Below are the code and all the weights of a small trained network. Each question names an input and a class and asks about switching units off, where a switched-off unit gives its printed mean instead of its output.

import numpy as np


def w(rows, s, z=0):
    codes = np.array(rows[::2]) - 128.0
    scale = np.full(codes.shape[1], s)
    scale[-1] = z or s
    return codes * scale


def f(y):
    return np.maximum(y, 0)


def log_softmax(a):
    a = a - a.max(-1, keepdims=True)
    return a - np.log(np.exp(a).sum(-1, keepdims=True))


def net(x, mask):
    res = np.array(x, float).reshape(1, 5) / 4 @ E
    y = f(res @ A[0][:, :-1].T + A[0][:, -1])
    res = res + np.where(mask, y, B[0][:, -1]) @ B[0][:, :-1]
    return log_softmax(res[-1] @ U[:, :-1].T + U[:, -1])


A, B = {}, {}
E = w([
[219,199,243],'x0',
[127,128,130],'x1',
[130,123,130],'x2',
[191,253,27],'x3',
[19,223,150],'x4',
],0.0073)
A[0] = w([
[149,179,46,50],'n1',
[58,86,29,12],'n2',
[31,77,10,37],'n3',
[82,208,118,97],'n4',
[103,73,186,32],'n5',
[174,182,48,24],'n6',
[187,185,224,5],'n7',
[83,96,69,48],'n8',
[75,49,150,61],'n9',
[187,156,221,35],'n10',
[158,166,145,37],'n11',
[73,129,88,98],'n12',
[144,172,11,87],'n13',
[153,169,81,22],'n14',
[51,191,107,98],'n15',
[73,56,6,41],'n16',
[84,29,187,76],'n17',
[92,36,176,32],'n18',
[52,231,164,106],'n19',
[105,78,180,37],'n20',
[152,160,224,108],'n21',
[169,193,97,127],'n22',
[177,121,83,61],'n23',
[96,28,207,41],'n24',
[168,170,60,46],'n25',
[14,202,157,2],'n26',
[162,184,70,40],'n27',
[52,48,202,64],'n28',
[254,88,70,111],'n29',
[222,40,105,37],'n30',
[165,178,62,37],'n31',
[145,58,170,92],'n32',
[60,201,166,45],'n33',
[121,70,252,71],'n34',
[121,107,153,66],'n35',
],0.01,0.009)
B[0] = w([
[109,177,156,178],'n1',
[214,149,170,198],'n2',
[212,148,136,253],'n3',
[104,76,184,194],'n4',
[107,168,182,166],'n5',
[85,194,165,171],'n6',
[208,147,121,188],'n7',
[173,141,171,170],'n8',
[129,173,119,205],'n9',
[196,139,113,192],'n10',
[176,170,170,136],'n11',
[177,110,130,179],'n12',
[100,169,141,225],'n13',
[111,182,157,141],'n14',
[126,73,200,201],'n15',
[227,147,178,247],'n16',
[105,174,118,244],'n17',
[114,172,165,201],'n18',
[140,63,186,237],'n19',
[111,163,179,161],'n20',
[199,121,74,223],'n21',
[81,150,107,211],'n22',
[118,161,225,151],'n23',
[102,180,149,228],'n24',
[108,177,185,165],'n25',
[129,76,231,180],'n26',
[111,169,165,163],'n27',
[112,182,122,243],'n28',
[54,60,245,253],'n29',
[93,76,254,202],'n30',
[82,198,171,164],'n31',
[80,157,172,200],'n32',
[134,96,208,175],'n33',
[122,170,122,241],'n34',
[110,145,146,133],'n35',
],0.0085,0.0056)
U = w([
[99,176,143,51],'0',
[248,110,139,70],'1',
[128,86,129,253],'2',
[112,32,186,48],'3',
[129,95,122,238],'4',
[88,47,41,179],'5',
[118,41,16,66],'6',
],0.013,0.016)

Each question gives the input, the list of numbers given to net, and the class t.
The units are the neurons (one row each of A and B). Each row of codes is followed by its name. A weight is (code - 128) times the scale printed after its matrix; where a second scale follows, it is the last column's (A, B and U).
mask holds one flag per neuron, in row order. A switched-off neuron (its flag False) gives its mean, the last column of its row in B, instead of its output. The means were averaged over made-up inputs and are rounded, as every weight is.
A unit's drop is (log p(t) with every unit on - log p(t) with that unit switched off) / (log p(t) with every unit on - log p(t) with every unit switched off).
The circuit of an input: a set's keep is (log p(t) with only the set's units on - log p(t) with every unit switched off) / (log p(t) with every unit on - log p(t) with every unit switched off). Starting from the 12 units with the biggest drops (on a tie, the unit counted first), units are removed one at a time, each time the one whose removal leaves the highest keep (on an exact tie, the one counted first), for as long as the keep stays at least 0.8.
units of the circuit, in order: the units of the circuit, biggest drop first
most important unit: the unit with the biggest drop
k most important neurons: the k neurons with the biggest drops, biggest first
drop of u: that unit's drop, to one decimal
input [7,5,-2,0,7], class 1: units of the circuit, in order : n21, n7
input [7,-6,-3,-3,8], class 3: 3 most important neurons : n19, n26, n33
input [1,5,-6,2,-8], class 3: units of the circuit, in order : n29
input [-2,-1,-4,5,-1], class 0: units of the circuit, in order : n13, n6, n31
input [-7,-2,5,-4,-1], class 1: units of the circuit, in order : n16, n3
input [8,-3,7,-7,6], class 1: 3 most important neurons : n21, n7, n10
input [6,-1,0,2,8], class 3: units of the circuit, in order : n19, n26
input [-1,5,-3,-4,8], class 3: units of the circuit, in order : n26, n19
input [2,-2,-5,-2,-6], class 3: units of the circuit, in order : n29, n30
input [-8,-5,-3,-8,4], class 0: 3 most important neurons : n28, n17, n24
input [6,-3,1,-3,8], class 3: 2 most important neurons : n19, n26
input [1,3,-2,1,-6], class 3: drop of n29 : 0.4
input [-8,-7,-5,0,-2], class 1: drop of n29 : 0.0
input [-6,2,-1,2,6], class 1: most important unit : n3
input [8,-5,-2,-3,3], class 1: drop of n7 : 0.1
